In the rows, 100 means zero.
Each row is followed by its class; each block has classes of its own.
109	105	90	103	96	103	104	101	98	91	92	87	94	101	100	109	91	93	96	92	104	93	97	106 | Q
123	83	113	114	94	127	111	127	114	91	119	93	105	108	105	99	76	101	125	93	129	113	102	84 | Q
117	90	102	115	95	111	93	106	125	96	102	98	83	98	102	102	84	97	124	82	131	110	96	101 | S
94	106	118	102	118	114	126	103	87	99	79	88	125	103	101	97	94	97	127	99	108	91	93	94 | H
102	85	99	107	92	113	98	112	109	81	85	91	78	99	97	106	86	110	90	89	110	112	94	98 | S
110	87	105	115	95	118	103	118	120	97	92	96	87	103	94	97	80	101	122	86	116	106	98	90 | S
106	103	91	117	96	103	98	97	111	96	99	88	83	100	99	109	97	96	119	83	130	100	98	105 | S
103	96	86	106	81	111	104	86	108	93	118	92	95	105	97	104	82	88	125	93	141	110	100	82 | P
102	91	121	119	95	107	111	94	98	92	120	81	87	101	99	107	98	100	139	88	139	105	104	115 | P
109	97	106	111	96	106	91	92	111	96	105	90	90	101	104	106	93	98	133	81	121	103	101	113 | S
122	113	107	108	114	104	99	120	112	105	95	97	101	97	99	99	106	99	133	88	104	81	96	92 | P
101	98	90	115	100	101	94	107	108	100	89	96	90	101	98	104	96	96	111	86	122	99	97	101 | S
115	104	105	112	104	104	107	123	117	94	124	95	93	93	104	110	109	91	84	78	118	90	101	104 | H
112	94	99	101	103	115	101	100	109	86	107	84	96	104	95	96	87	100	104	77	101	95	101	114 | Q
112	101	97	104	98	112	107	103	107	91	105	90	101	107	98	103	85	97	105	83	101	94	99	111 | Q
117	104	103	97	111	109	102	119	111	88	102	89	107	100	99	107	106	97	94	81	100	87	98	100 | H
119	108	102	96	101	113	104	105	107	94	102	88	104	103	102	105	93	93	112	83	111	89	101	87 | Q
121	91	96	104	104	107	124	70	89	74	117	81	110	101	102	107	100	94	112	75	141	117	96	120 | P
98	101	109	107	93	100	99	103	109	90	88	87	84	98	97	107	96	106	127	83	122	100	96	96 | S
104	107	98	93	98	104	110	93	100	85	95	84	97	101	96	111	97	96	96	78	106	90	97	98 | Q
112	105	118	102	102	103	109	125	104	80	98	82	96	95	106	107	99	81	81	94	99	92	93	103 | H
110	101	97	98	100	116	113	113	105	84	103	87	102	97	98	111	94	102	93	81	113	95	97	94 | Q
117	93	102	107	100	111	95	116	107	87	96	87	90	102	98	107	98	102	123	90	120	101	96	91 | S
91	90	123	121	99	110	115	116	117	85	117	94	91	104	98	99	80	94	135	77	113	106	101	123 | H
118	102	93	108	103	104	100	111	102	98	80	86	78	96	100	113	101	108	105	81	114	92	96	97 | S
116	105	110	103	86	99	92	97	117	83	118	86	81	90	106	113	100	88	128	77	131	102	98	92 | P
104	91	110	108	90	107	99	110	110	90	102	92	93	101	99	102	95	95	136	90	124	107	98	78 | S
110	101	107	108	97	112	106	115	111	88	116	87	94	104	102	105	89	91	112	85	114	96	100	104 | Q
89	97	109	110	91	110	95	106	109	98	82	90	89	101	96	102	93	98	130	86	117	98	100	91 | P
104	94	93	103	92	99	87	105	106	88	69	93	82	83	93	107	100	100	114	83	115	106	92	85 | S
108	99	114	108	93	106	102	115	110	84	114	88	88	96	96	109	101	94	127	87	127	103	99	91 | S

Next block, with new classes.
95	105	111	104	85	93	113	102	101	95	89	95	96	92	108	114	93	92	87	98	94	107	100	94 | U
106	111	94	104	103	103	103	105	99	90	115	106	98	103	95	115	109	105	106	93	107	91	88	100 | Y
108	112	91	109	104	107	109	90	85	101	122	95	91	107	87	86	98	112	112	107	95	109	94	102 | Z
102	88	109	99	102	109	95	98	98	102	103	112	101	104	92	108	103	101	109	107	104	95	105	97 | Z
110	116	96	97	112	92	88	115	104	106	112	97	95	100	98	85	99	84	104	82	110	101	99	96 | J
109	104	115	99	93	87	95	105	104	102	94	101	91	105	92	97	104	95	100	102	100	100	95	95 | J
112	112	104	104	97	92	102	97	108	98	104	99	94	108	76	76	102	102	114	100	107	92	95	106 | Z
99	109	96	119	84	96	111	95	93	75	98	100	97	111	84	92	112	114	95	114	101	87	103	95 | U
87	107	111	97	93	93	98	103	112	96	81	112	104	95	97	111	113	99	98	94	105	95	89	107 | Y
94	92	106	96	89	103	104	87	96	98	90	102	99	103	101	101	99	106	99	113	98	99	108	101 | U
106	112	102	110	89	96	117	98	89	96	105	106	96	101	85	105	104	117	97	115	101	116	100	99 | U
107	104	103	98	104	95	99	101	93	106	107	106	96	105	87	111	105	105	106	102	109	95	97	97 | Z
100	105	97	107	99	104	100	96	92	102	110	101	99	105	96	98	101	108	108	107	99	98	99	95 | Z
96	107	110	111	89	110	107	95	98	93	100	110	100	108	82	104	115	108	105	111	98	97	99	99 | U
102	100	120	110	78	94	109	96	97	101	85	96	94	112	89	124	96	86	94	116	100	87	96	93 | U
101	104	102	109	115	101	101	105	104	103	113	99	94	96	107	116	96	96	101	96	103	100	96	101 | U
109	107	106	96	96	84	108	101	95	94	86	104	88	100	90	95	106	113	104	105	102	96	95	99 | J
103	91	99	105	83	103	118	94	100	85	88	108	100	109	82	109	117	113	98	118	99	90	102	103 | U
97	109	112	91	97	88	105	102	95	101	98	107	91	93	97	94	98	106	106	103	97	115	104	105 | J
97	100	109	110	96	99	112	98	107	104	96	98	103	103	102	118	104	91	97	102	99	110	102	100 | U
71	108	93	101	92	108	101	92	106	94	90	109	112	112	93	113	111	96	96	105	108	85	104	98 | Y
98	108	114	110	77	93	108	100	97	99	99	102	93	103	96	110	98	103	95	107	97	106	99	87 | U
97	80	106	90	96	113	94	92	106	92	83	115	105	108	99	115	99	89	99	104	100	90	96	104 | Z
118	85	90	91	116	105	92	99	101	103	113	94	98	101	98	106	92	97	113	95	103	90	92	105 | Z
107	95	102	95	95	102	89	92	103	96	97	104	101	116	80	104	114	93	112	105	107	76	78	98 | Z
102	92	97	115	104	106	111	100	99	104	109	103	99	100	101	116	100	113	95	107	95	102	101	103 | U
96	113	100	107	95	92	109	92	102	89	102	102	105	111	87	113	99	97	96	102	110	87	95	96 | U
107	103	100	117	98	103	112	94	96	95	106	101	101	108	82	104	103	111	107	113	105	91	97	101 | U
104	96	103	95	106	97	97	97	112	103	105	98	95	105	89	94	106	96	107	99	105	93	88	100 | Z
86	89	105	108	83	92	105	90	99	104	81	98	103	107	98	113	95	97	90	116	98	94	105	97 | U
88	107	102	102	106	86	105	102	99	111	95	103	95	98	98	82	98	99	98	104	104	108	104	95 | J
115	89	105	101	109	99	95	106	109	114	107	98	97	104	110	91	105	89	113	99	107	104	98	111 | Z
102	113	108	92	96	93	98	98	105	101	102	98	95	98	95	109	103	86	107	94	104	104	88	95 | J
112	98	103	97	100	94	96	100	106	95	102	104	96	108	84	105	103	93	113	98	110	81	90	97 | Z
92	139	99	110	73	90	131	93	84	91	114	101	89	108	69	94	119	127	101	120	92	99	80	81 | Y
111	106	107	114	89	102	111	103	96	95	106	107	92	100	91	112	109	115	101	110	98	99	97	92 | U
93	108	102	87	98	93	105	98	110	95	99	101	99	99	93	102	108	100	108	91	94	86	82	101 | Y
102	109	98	100	97	98	111	101	106	94	99	94	99	98	94	110	116	115	98	99	87	92	82	98 | Y
104	110	95	101	107	101	99	106	103	96	112	107	102	102	91	103	109	100	106	94	108	96	94	100 | Z

A new block, with new classes.
108	159	114	99	107	93	86	103	124	97	87	105	90	92	115	77	103	111	107	89	96	78	101	133 | R
103	159	109	97	105	94	92	113	115	100	80	98	90	105	104	94	112	101	104	81	104	72	93	158 | R
97	118	105	103	99	101	109	104	125	109	93	91	91	105	103	125	97	89	92	90	96	107	100	136 | R
103	110	99	100	98	93	108	101	126	115	83	100	83	100	94	122	105	93	125	80	97	100	106	105 | F
90	111	106	102	98	94	111	108	102	104	87	91	108	102	97	121	100	85	105	72	103	89	99	86 | F
102	145	98	97	104	84	102	97	105	115	97	98	81	102	107	113	100	93	108	90	94	93	97	112 | F
103	102	102	81	108	94	99	96	143	95	86	93	100	103	118	110	100	102	92	105	98	96	104	99 | L
102	151	106	101	105	93	106	108	93	103	96	100	95	101	94	91	101	102	95	106	105	80	90	114 | F
98	108	101	94	103	84	95	98	146	100	107	88	99	105	121	115	104	105	91	90	94	83	90	115 | R
105	126	100	104	108	89	112	92	108	110	83	96	85	100	105	126	104	83	106	89	92	85	105	103 | F
106	113	99	103	93	105	95	106	66	106	107	115	94	95	101	88	101	94	105	98	101	99	112	120 | R
103	144	102	98	97	89	110	101	116	111	72	97	78	104	109	132	94	89	108	81	95	91	96	102 | F
104	140	103	97	104	91	106	114	92	109	95	103	98	104	96	105	101	94	107	109	103	88	91	100 | F
101	122	93	90	96	86	114	101	102	112	93	99	94	98	118	115	103	90	97	97	101	94	106	107 | F
97	145	107	102	99	85	106	102	102	106	89	100	101	103	109	120	104	80	107	91	96	81	100	104 | F
104	159	121	94	108	92	102	98	94	86	76	112	96	112	97	101	109	77	119	118	101	68	110	76 | R
103	159	112	101	129	96	117	99	120	110	89	95	87	112	109	101	119	103	102	98	91	94	93	117 | F
109	126	101	101	100	95	109	101	94	119	89	100	83	101	104	109	101	91	112	99	95	92	113	92 | F
104	138	110	97	110	96	109	108	108	101	95	97	94	110	99	100	102	100	100	104	106	83	87	92 | F
103	114	97	98	103	87	94	96	107	101	111	106	99	104	128	103	102	95	104	98	100	88	105	102 | L
112	143	103	96	108	97	100	97	127	106	89	96	94	105	114	103	101	106	107	100	100	99	103	127 | L
101	87	101	101	102	117	102	103	98	101	101	109	104	103	102	98	100	95	90	108	102	96	106	106 | L
108	157	107	101	115	97	108	99	98	100	93	98	92	110	87	95	107	94	105	99	101	86	88	111 | R
96	83	91	99	96	96	96	98	116	98	100	100	103	101	122	114	102	93	91	108	101	93	107	118 | L
100	120	102	105	96	88	115	106	80	108	78	93	90	103	99	118	99	89	106	92	110	80	101	81 | F
110	134	104	103	113	98	96	105	127	102	96	104	96	99	109	90	109	104	98	107	102	86	102	148 | R
98	113	100	97	97	98	106	96	102	105	99	103	94	103	103	118	108	98	99	98	88	105	101	103 | L
97	97	97	103	94	95	122	126	80	119	99	96	103	98	98	118	104	83	99	91	99	90	98	90 | R
116	119	94	96	106	92	103	96	119	108	91	100	92	103	124	104	99	108	94	91	100	94	102	111 | L
98	127	99	104	104	88	137	98	94	109	97	99	92	109	110	124	102	83	96	102	79	96	102	100 | F
100	134	102	97	111	94	107	102	103	108	86	88	94	101	104	98	99	95	96	103	106	73	92	101 | F
106	124	96	101	114	105	109	96	100	106	83	96	106	100	105	98	107	104	104	112	107	96	103	98 | L
97	133	100	91	96	91	116	103	86	113	94	94	94	102	113	123	99	97	99	93	92	95	113	110 | F
96	131	112	102	104	96	93	113	127	92	84	89	94	106	94	101	107	102	102	85	111	87	88	120 | R
106	114	97	101	110	99	109	100	111	105	88	98	96	102	115	105	106	100	102	108	104	92	93	90 | L
102	145	97	99	100	88	102	99	89	112	99	108	92	111	108	106	97	86	103	103	97	82	95	109 | F
115	159	102	96	117	94	100	102	103	106	90	93	97	105	89	74	105	114	106	105	110	82	85	145 | R
100	126	101	98	100	96	108	101	94	107	90	95	95	107	110	111	106	85	99	96	97	88	100	111 | F
104	115	104	104	111	99	109	97	113	102	90	102	91	101	112	99	97	100	104	108	98	77	112	91 | L
105	116	108	97	107	104	97	97	115	98	92	108	91	104	113	97	104	101	106	99	99	91	106	103 | L

A new block, with new classes.
103	106	101	99	101	94	99	96	99	102	100	103	101	99	97	96	99	103	99	98	103	103	102	104 | T
103	104	93	109	103	86	96	91	105	97	105	97	102	95	110	94	105	85	93	94	103	106	100	100 | X
103	92	101	109	93	93	98	90	106	98	103	97	101	100	104	98	96	89	96	91	79	96	95	119 | X
102	105	103	97	96	98	96	100	97	113	109	104	101	104	102	96	95	103	102	103	105	97	102	109 | T
101	104	96	100	103	95	99	100	94	106	100	102	98	102	97	96	101	104	101	102	110	102	103	95 | T
101	103	99	103	99	94	98	99	96	107	103	103	106	100	94	96	100	105	102	101	96	101	106	106 | T
103	105	98	104	103	90	100	96	99	100	102	102	103	97	96	96	101	104	100	97	98	108	105	104 | T
98	101	94	99	105	97	96	99	97	96	98	98	102	99	95	99	113	103	100	105	100	107	104	89 | X
99	101	94	106	105	92	100	97	96	92	103	99	102	98	90	101	108	106	101	94	85	109	107	102 | T
99	103	103	104	98	89	91	93	106	102	104	99	102	98	101	94	117	94	99	103	98	110	100	100 | X
100	101	92	106	105	88	92	94	100	99	102	96	102	99	100	89	120	95	99	102	104	110	104	89 | X
101	101	96	104	100	95	100	96	96	98	100	98	100	99	92	100	106	101	100	99	91	106	102	103 | T
